cols: A P L W M R B V
-5.324	-1.153	-3.877	3.350	-3.020	0.272	-1.214	-2.895 = zir
6.187	1.666	1.359	1.666	-3.843	-5.858	1.081	-3.723 = Geba
-9.451	-2.028	-5.728	3.762	-2.472	2.623	-1.989	-2.292 = tepa
-9.451	-5.728	-5.728	3.762	-2.472	-5.728	-1.989	-2.292 = bofa
dup bofa:  -> -5.728
which: -9.451	-5.728	-5.728	3.762	-2.472	-5.728	-1.989	-2.292 -> bofa
dup Geba:  -> 1.666
diff tepa: -9.451	-2.027	-5.728	3.762	-2.472	2.623	-1.989	-2.292 -> 1, -2.028
diff zir: -5.324	-1.153	-3.877	3.349	-3.020	0.272	-1.214	-2.895 -> 3, 3.350
col: -3.723	-2.292 -> V
diff tepa: -9.451	-2.028	-5.728	3.762	-2.472	2.622	-1.989	-2.292 -> 5, 2.623

cols: E Y X Q N F H U
-0.237	0.085	-9.521	-1.328	0.140	-1.531	-1.422	0.517 -> bel
-0.073	-0.132	-6.349	-0.321	0.145	-0.652	-0.265	0.009 -> pefal
-0.148	-1.992	-4.855	-0.791	-0.301	-1.992	-0.771	-1.992 -> Galud
0.123	-0.573	-0.217	-2.273	1.131	-3.942	-1.974	-0.929 -> bavis
-0.063	-0.138	5.441	-1.479	-0.669	-3.944	-1.285	0.009 -> tivi
-0.112	-0.338	9.065	-3.776	-0.338	-6.278	-3.427	-0.338 -> befe
-0.064	-0.138	5.869	-3.969	1.553	-6.388	-3.564	-0.457 -> galus
-0.018	-0.109	-1.555	-3.952	1.009	-6.002	-3.650	-0.095 -> vevaz
0.030	0.004	2.805	1.356	-0.307	3.361	1.144	0.036 -> norut
howmany Galud: -1.992 -> 3
howmany befe: -0.338 -> 3
diff vevaz: -0.018	-0.109	-1.555	-3.952	1.009	-6.002	-3.651	-0.095 -> 6, -3.650
rest: -0.064	-0.138 -> 5.869	-3.969	1.553	-6.388	-3.564	-0.457

cols: C G Z K S J T D
2.002	4.213	-0.237	3.645	5.778	4.029	3.568	3.748  kamep
-1.519	-2.156	-2.051	-1.853	-1.949	-5.395	-6.058	-7.588  kes
-1.519	-2.156	-2.051	-1.853	-1.949	-1.610	-1.981	-2.006  gog
col: 3.568	-6.058 -> T
diff gog: -1.519	-2.156	-2.051	-1.853	-1.948	-1.610	-1.981	-2.006 -> 4, -1.949
rest: 5.778	4.029	3.568 -> 3.748

cols: Nekuf zime Sedav veri
1.010	-8.359	-6.915	-6.915 = kat
-3.132	2.616	2.480	2.059 = zalo
-0.542	5.896	1.004	0.103 = gani
-2.557	1.183	-2.646	1.684 = zani
-3.479	0.052	-5.169	0.863 = ked
1.964	2.187	-4.876	5.054 = Rebe
-5.084	-0.933	-2.233	3.503 = lif
6.030	-7.926	-4.014	-4.014 = dako
3.250	1.080	-2.244	-1.466 = Raf
-6.323	1.501	-0.353	6.126 = ridi
howmany kat: -6.915 -> 2
dup dako:  -> -4.014
diff Rebe: 1.964	2.186	-4.876	5.054 -> 1, 2.187

cols: Lila zepo vesel Tam dar bito migin
-1.444	-0.563	-1.444	-0.848	-0.848	-0.848	3.168 = fet
-2.362	-1.443	-1.444	-1.663	-0.847	5.293	9.068 = Sili
3.296	2.947	3.315	0.118	-5.399	2.947	-3.347 = kip
col: 9.068	-3.347 -> migin
col: 5.293	2.947 -> bito
dup kip:  -> 2.947
rest: -1.444	-1.663	-0.847 -> 5.293	9.068
howmany fet: -0.847 -> 0
howmany fet: -1.444 -> 2
which: -1.444	-0.563	-1.444	-0.848	-0.848	-0.848	3.168 -> fet

cols: fuli Kevib tifu mabi telef lofe
2.139	2.044	-1.996	2.139	0.015	-1.996 = fuge
6.569	-6.928	6.845	-4.120	-3.170	-7.692 = Sos
3.368	-3.447	3.354	2.269	1.626	4.944 = Ros
-0.045	-0.043	0.073	2.356	-1.128	2.301 = sipov
7.167	-7.436	7.383	2.045	0.003	-5.581 = vete
8.516	-8.796	8.768	-0.695	-1.541	-2.487 = kedif
-2.153	2.162	-2.124	3.898	-0.782	5.026 = mav
-3.775	3.851	-3.797	0.518	1.341	1.928 = Vup
-5.556	5.875	-5.868	0.816	2.457	3.756 = vugap
which: 8.516	-8.796	8.768	-0.695	-1.541	-2.487 -> kedif
diff vete: 7.167	-7.436	7.383	2.045	0.002	-5.581 -> 4, 0.003
diff sipov: -0.045	-0.043	0.073	2.356	-1.128	2.302 -> 5, 2.301
diff Ros: 3.368	-3.447	3.355	2.269	1.626	4.944 -> 2, 3.354
howmany fuge: 2.044 -> 1

cols: nakot doga kiv tobu subo
3.257	-0.635	2.057	-0.606	-7.919 : fovot
3.444	-0.635	3.259	3.258	-5.909 : Kubus
3.258	-0.635	3.257	3.258	-5.125 : sozad
3.258	-0.635	3.258	3.258	-5.909 : ren
4.308	0.294	2.937	0.082	-6.536 : Nini
rest: 3.258	-0.635	3.258 -> 3.258	-5.909
dup ren:  -> 3.258
diff fovot: 3.258	-0.635	2.057	-0.606	-7.919 -> 0, 3.257
col: 3.257	3.258 -> kiv
rest: 3.258	-0.635	3.257 -> 3.258	-5.125
dup sozad:  -> 3.258
rest: 3.258	-0.635	3.258	3.258 -> -5.909

cols: Nizen sof Famub vusin pif
-3.976	0.735	-0.248	-4.744	3.114 : Rudo
-5.934	2.900	2.250	-6.217	3.962 : matag
-5.934	2.900	2.250	-6.217	3.961 : gak
3.630	-1.554	-0.870	3.970	-2.591 : tugot
-5.186	4.012	4.805	-4.504	2.591 : Fises
-6.317	2.346	1.181	-7.016	4.560 : mib
-5.934	2.900	-2.392	7.298	-4.583 : zus
which: -6.317	2.346	1.181	-7.016	4.560 -> mib
diff matag: -5.933	2.900	2.250	-6.217	3.962 -> 0, -5.934
col: 3.962	3.961	-2.591	2.591	4.560 -> pif

